38 35 34 9 15 20 23 13 24 -3 -9 -16 12 -1 -29 31
-52 -44 -43 -10 -17 -20 -26 -10 -25 -1 4 12 -10 -3 26 -37
-11 -10 -10 1 -2 -12 -6 -23 -13 13 25 22 -16 8 21 -13
14 13 12 14 13 2 11 -28 4 20 27 13 -18 16 -4 8
-43 -38 -37 -15 -20 -20 -25 7 -24 -12 -10 0 3 -13 22 -35
2 2 3 9 6 -7 4 -55 -7 25 54 29 -27 17 12 -4
=>
-29 31 38 35 34 9 15 20 23 13 24 -3 -9 -16 12 -1
26 -37 -52 -44 -43 -10 -17 -20 -26 -10 -25 -1 4 12 -10 -3
21 -13 -11 -10 -10 1 -2 -12 -6 -23 -13 13 25 22 -16 8
-4 8 14 13 12 14 13 2 11 -28 4 20 27 13 -18 16
22 -35 -43 -38 -37 -15 -20 -20 -25 7 -24 -12 -10 0 3 -13
12 -4 2 2 3 9 6 -7 4 -55 -7 25 54 29 -27 17

19 23 -11 -14 -9 44 44 7 6 25 40 -7 -12 8
32 -25 -17 20 11 15 -9 8 14 9 26 23 -22 14
=>
-12 8 19 23 -11 -14 -9 44 44 7 6 25 40 -7
-22 14 32 -25 -17 20 11 15 -9 8 14 9 26 23

-11 -12 -18 -25 -27 -17 9 26 33 27 20 11 -10 -36
-10 -13 -13 -13 -23 -23 -28 -21 -11 5 24 30 34 30
-12 -13 -25 -18 16 34 22 9 -26 -54 -19 32 43 33
-11 -13 -18 -29 -22 -7 22 31 29 23 9 -10 -41 -56
-10 -17 -25 17 29 14 -35 -41 29 40 20 -51 -53 34
-12 -13 -13 -13 -25 -25 -27 -18 -4 11 29 32 32 28
=>
-10 -36 -11 -12 -18 -25 -27 -17 9 26 33 27 20 11
34 30 -10 -13 -13 -13 -23 -23 -28 -21 -11 5 24 30
43 33 -12 -13 -25 -18 16 34 22 9 -26 -54 -19 32
-41 -56 -11 -13 -18 -29 -22 -7 22 31 29 23 9 -10
-53 34 -10 -17 -25 17 29 14 -35 -41 29 40 20 -51
32 28 -12 -13 -13 -13 -25 -25 -27 -18 -4 11 29 32

-31 2 5 27 -20 4 15 40
-26 -22 19 0 -20 -8 -22 14
29 12 -9 -18 19 8 7 -23
=>
15 40 -31 2 5 27 -20 4
-22 14 -26 -22 19 0 -20 -8
7 -23 29 12 -9 -18 19 8

-50 31 -46
-33 32 29
9 0 34
1 1 44
45 -28 51
=>
31 -46 -50
32 29 -33
0 34 9
1 44 1
-28 51 45

-8 7 13 10 10 15 -8 -13
4 -3 14 14 -9 18 5 -15
-18 14 -3 -6 29 -7 -18 3
-4 5 33 28 0 40 -3 -34
25 -20 -2 4 -40 3 26 2
3 -4 -29 -25 0 -35 3 30
-9 7 -8 -9 16 -12 -10 8
-9 7 -9 -10 15 -14 -9 10
=>
-8 -13 -8 7 13 10 10 15
5 -15 4 -3 14 14 -9 18
-18 3 -18 14 -3 -6 29 -7
-3 -34 -4 5 33 28 0 40
26 2 25 -20 -2 4 -40 3
3 30 3 -4 -29 -25 0 -35
-10 8 -9 7 -8 -9 16 -12
-9 10 -9 7 -9 -10 15 -14
